Below is a small trained network, with its code and all its weights. Each question gives an input and a class and asks what happens when units are switched off, that is, made to give their printed mean instead of their output.

import numpy as np


def w(rows, s, z=0):
    codes = np.array(rows[::2]) - 128.0
    scale = np.full(codes.shape[1], s)
    scale[-1] = z or s
    return codes * scale


def norm(h):
    return h / np.sqrt((h * h).mean(-1, keepdims=True) + 1e-5)


def f(y):
    return np.maximum(y, 0)


def log_softmax(a):
    a = a - a.max(-1, keepdims=True)
    return a - np.log(np.exp(a).sum(-1, keepdims=True))


def net(x, mask):
    res = np.array(x, float).reshape(1, 5) / 4 @ E
    u = 0
    for l in range(3):
        y = f(norm(res) @ A[l][:, :-1].T + A[l][:, -1])
        res = res + np.where(mask[u : u + 10], y, B[l][:, -1]) @ B[l][:, :-1]
        u += 10
    return log_softmax(norm(res)[-1] @ U[:, :-1].T + U[:, -1])


A, B = {}, {}
E = w([
[60,170,25,27,132,139,151,33,65,14,93],'x0',
[238,161,37,197,51,42,152,167,77,125,105],'x1',
[104,115,120,133,145,75,58,226,130,51,152],'x2',
[90,155,194,143,93,45,185,65,168,107,253],'x3',
[169,48,130,208,120,177,127,53,168,1,116],'x4',
],0.0068)
A[0] = w([
[142,155,168,92,135,240,209,75,150,182,127,40],'L0N0',
[100,62,169,141,226,165,144,95,171,133,137,122],'L0N1',
[197,163,98,100,30,82,167,165,106,138,132,43],'L0N2',
[122,167,123,133,156,115,2,177,126,103,138,2],'L0N3',
[199,156,120,126,174,142,176,61,103,216,122,28],'L0N4',
[34,132,196,119,154,118,189,107,166,106,201,85],'L0N5',
[57,207,145,52,188,124,105,179,98,217,166,8],'L0N6',
[140,136,157,105,114,31,125,138,155,86,194,44],'L0N7',
[53,110,151,97,137,124,36,176,149,82,157,96],'L0N8',
[137,125,159,81,210,214,70,146,123,134,64,102],'L0N9',
],0.0079,0.0041)
B[0] = w([
[51,51,78,203,97,89,74,71,60,156,133,228],'L0N0',
[151,147,163,144,148,39,21,87,141,140,119,240],'L0N1',
[143,192,73,181,239,80,102,68,157,119,99,214],'L0N2',
[75,95,113,196,128,155,147,151,86,140,184,175],'L0N3',
[49,44,103,211,148,147,145,87,86,151,122,192],'L0N4',
[132,233,19,163,127,231,151,191,202,129,113,253],'L0N5',
[217,70,108,45,215,128,131,68,110,125,199,254],'L0N6',
[119,142,121,181,138,192,176,160,98,135,164,201],'L0N7',
[51,45,98,157,72,73,81,36,89,187,117,215],'L0N8',
[132,255,57,173,131,221,117,199,206,119,128,252],'L0N9',
],0.0072,0.0055)
A[1] = w([
[113,184,94,114,117,156,165,208,160,103,171,87],'L1N0',
[126,189,99,134,180,158,142,136,164,153,98,90],'L1N1',
[83,66,110,145,145,93,100,192,82,91,180,4],'L1N2',
[86,128,93,84,122,157,159,163,121,200,87,81],'L1N3',
[39,206,119,22,102,181,68,75,22,96,113,77],'L1N4',
[168,144,157,205,177,154,83,134,142,132,156,165],'L1N5',
[159,66,166,158,81,204,79,81,220,1,115,82],'L1N6',
[165,96,144,119,183,105,93,66,168,103,95,81],'L1N7',
[123,171,145,8,135,71,161,146,76,203,126,37],'L1N8',
[106,134,112,69,134,157,185,143,138,82,89,71],'L1N9',
],0.0086,0.0032)
B[1] = w([
[121,63,117,149,95,182,178,86,107,130,91,167],'L1N0',
[157,78,106,73,81,153,151,162,167,23,151,201],'L1N1',
[30,65,81,253,170,107,141,45,97,231,91,160],'L1N2',
[168,63,83,152,126,133,74,129,125,58,145,165],'L1N3',
[116,92,223,136,50,36,157,171,120,106,72,216],'L1N4',
[130,106,118,27,154,104,238,136,141,127,54,254],'L1N5',
[190,128,71,49,186,115,117,128,14,186,212,217],'L1N6',
[171,143,118,106,163,69,106,153,145,105,208,155],'L1N7',
[207,102,143,119,185,177,99,126,38,104,237,158],'L1N8',
[132,108,208,116,88,130,161,92,74,100,102,143],'L1N9',
],0.0071,0.0082)
A[2] = w([
[173,76,174,92,98,69,151,172,107,207,165,90],'L2N0',
[160,60,203,135,152,168,118,206,231,235,103,107],'L2N1',
[62,147,132,142,153,119,114,230,105,100,207,92],'L2N2',
[23,111,201,33,136,202,36,115,193,138,149,90],'L2N3',
[156,78,127,130,57,173,150,68,82,162,154,124],'L2N4',
[145,161,43,132,91,90,162,142,145,88,79,143],'L2N5',
[100,204,170,156,88,106,216,91,161,133,255,23],'L2N6',
[203,193,113,218,114,106,115,179,63,144,77,92],'L2N7',
[119,145,80,90,110,98,132,102,109,77,152,158],'L2N8',
[164,149,102,115,98,212,81,194,108,136,71,1],'L2N9',
],0.0087,0.0038)
B[2] = w([
[115,104,191,68,139,108,116,136,105,80,87,192],'L2N0',
[92,148,189,110,62,91,178,109,78,48,90,235],'L2N1',
[157,131,96,160,127,179,75,66,67,94,96,164],'L2N2',
[201,254,111,195,129,66,146,61,202,144,145,202],'L2N3',
[95,95,142,167,169,103,50,183,105,157,157,205],'L2N4',
[78,143,216,142,163,156,137,133,208,164,154,254],'L2N5',
[115,121,13,96,81,233,45,211,109,52,52,207],'L2N6',
[98,220,111,97,81,143,51,42,159,112,187,218],'L2N7',
[161,115,219,113,122,119,168,176,141,191,75,250],'L2N8',
[105,86,83,125,88,220,185,167,157,91,189,180],'L2N9',
],0.0091,0.0059)
U = w([
[174,249,97,146,158,103,110,78,198,109,139,146],'0',
[118,132,38,124,101,235,141,183,135,78,113,146],'1',
[221,76,107,68,208,112,98,128,27,132,193,121],'2',
[36,88,96,220,120,95,92,69,69,158,105,135],'3',
[108,124,247,91,69,69,192,155,94,78,67,154],'4',
[104,77,143,147,176,110,177,168,184,155,141,162],'5',
[153,101,146,148,117,101,143,203,158,206,133,11],'6',
[146,83,138,143,118,86,144,193,171,181,144,2],'7',
],0.015,0.0095)

Each question gives the input, the list of numbers given to net, and the class t.
The units are the neurons (one row each of A and B). Each row of codes is followed by its name. A weight is (code - 128) times the scale printed after its matrix; where a second scale follows, it is the last column's (A, B and U).
mask holds one flag per neuron, layer by layer. A switched-off neuron (its flag False) gives its mean, the last column of its row in B, instead of its output. The means were averaged over made-up inputs and are rounded, as every weight is.
A unit's drop is (log p(t) with every unit on - log p(t) with that unit switched off) / (log p(t) with every unit on - log p(t) with every unit switched off).
The circuit of an input: a set's keep is (log p(t) with only the set's units on - log p(t) with every unit switched off) / (log p(t) with every unit on - log p(t) with every unit switched off). Starting from the 12 units with the biggest drops (on a tie, the unit counted first), units are removed one at a time, each time the one whose removal leaves the highest keep (on an exact tie, the one counted first), for as long as the keep stays at least 0.8.
units of the circuit, in order: the units of the circuit, biggest drop first
unit that matters most: the unit with the biggest drop
k most important neurons: the k neurons with the biggest drops, biggest first
k most important neurons of layer l: the k neurons of layer l with the biggest drops, biggest first
input [8,0,-7,3,1], class 4: unit that matters most	L1N4
input [-1,4,1,5,2], class 1: 2 most important neurons of layer 0	(L0N7; L0N1)
input [6,-6,4,-1,5], class 0: units of the circuit, in order	(L2N3; L0N1)
input [-6,7,6,-2,-7], class 0: 3 most important neurons	(L2N7; L0N2; L1N6)
input [-8,-7,-2,8,-3], class 1: 2 most important neurons	(L0N5; L2N6)
input [-5,4,-6,-7,-2], class 1: 2 most important neurons	(L2N9; L0N8)
input [-7,-7,-6,-5,2], class 0: 3 most important neurons of layer 2	(L2N3; L2N8; L2N0)
input [-7,-4,6,4,-4], class 4: 2 most important neurons	(L2N1; L0N0)
input [-6,-4,3,8,-7], class 1: 2 most important neurons	(L0N5; L2N6)
input [4,3,8,-2,-6], class 3: 2 most important neurons	(L1N2; L0N3)
input [-8,-6,-4,4,0], class 4: 2 most important neurons	(L2N1; L1N5)
input [6,8,4,0,8], class 0: 2 most important neurons of layer 0	(L0N6; L0N2)
input [1,-7,-1,-2,6], class 0: 2 most important neurons	(L0N1; L0N9)
input [2,-4,8,5,-5], class 3: unit that matters most	L0N8
input [3,-6,2,8,-2], class 1: 3 most important neurons	(L0N5; L2N6; L0N7)
input [-1,-1,0,7,8], class 2: 2 most important neurons	(L1N6; L0N9)
input [8,-7,2,4,4], class 4: 2 most important neurons	(L1N4; L2N8)
input [1,0,-3,4,-5], class 2: 2 most important neurons of layer 0	(L0N6; L0N9)
input [3,-7,-6,5,0], class 0: 4 most important neurons	(L2N3; L0N5; L0N1; L0N8)
input [2,-6,-7,-3,-3], class 3: unit that matters most	L0N0
input [5,4,-6,-2,1], class 3: 2 most important neurons	(L0N4; L1N5)
input [2,-7,-7,2,-4], class 0: 3 most important neurons of layer 0	(L0N5; L0N8; L0N1)
input [5,-6,-1,4,-8], class 2: 2 most important neurons	(L0N6; L1N8)
input [0,-6,-5,8,-2], class 1: 2 most important neurons	(L0N5; L2N6)
input [-1,-7,2,0,7], class 0: 2 most important neurons of layer 0	(L0N1; L0N6)
input [-5,5,5,-2,5], class 0: 2 most important neurons of layer 2	(L2N7; L2N8)
input [1,3,-1,5,-3], class 1: 2 most important neurons of layer 0	(L0N7; L0N1)
input [2,6,-3,-5,-8], class 2: unit that matters most	L1N8
input [-2,5,-7,-1,-5], class 3: 2 most important neurons of layer 0	(L0N4; L0N9)
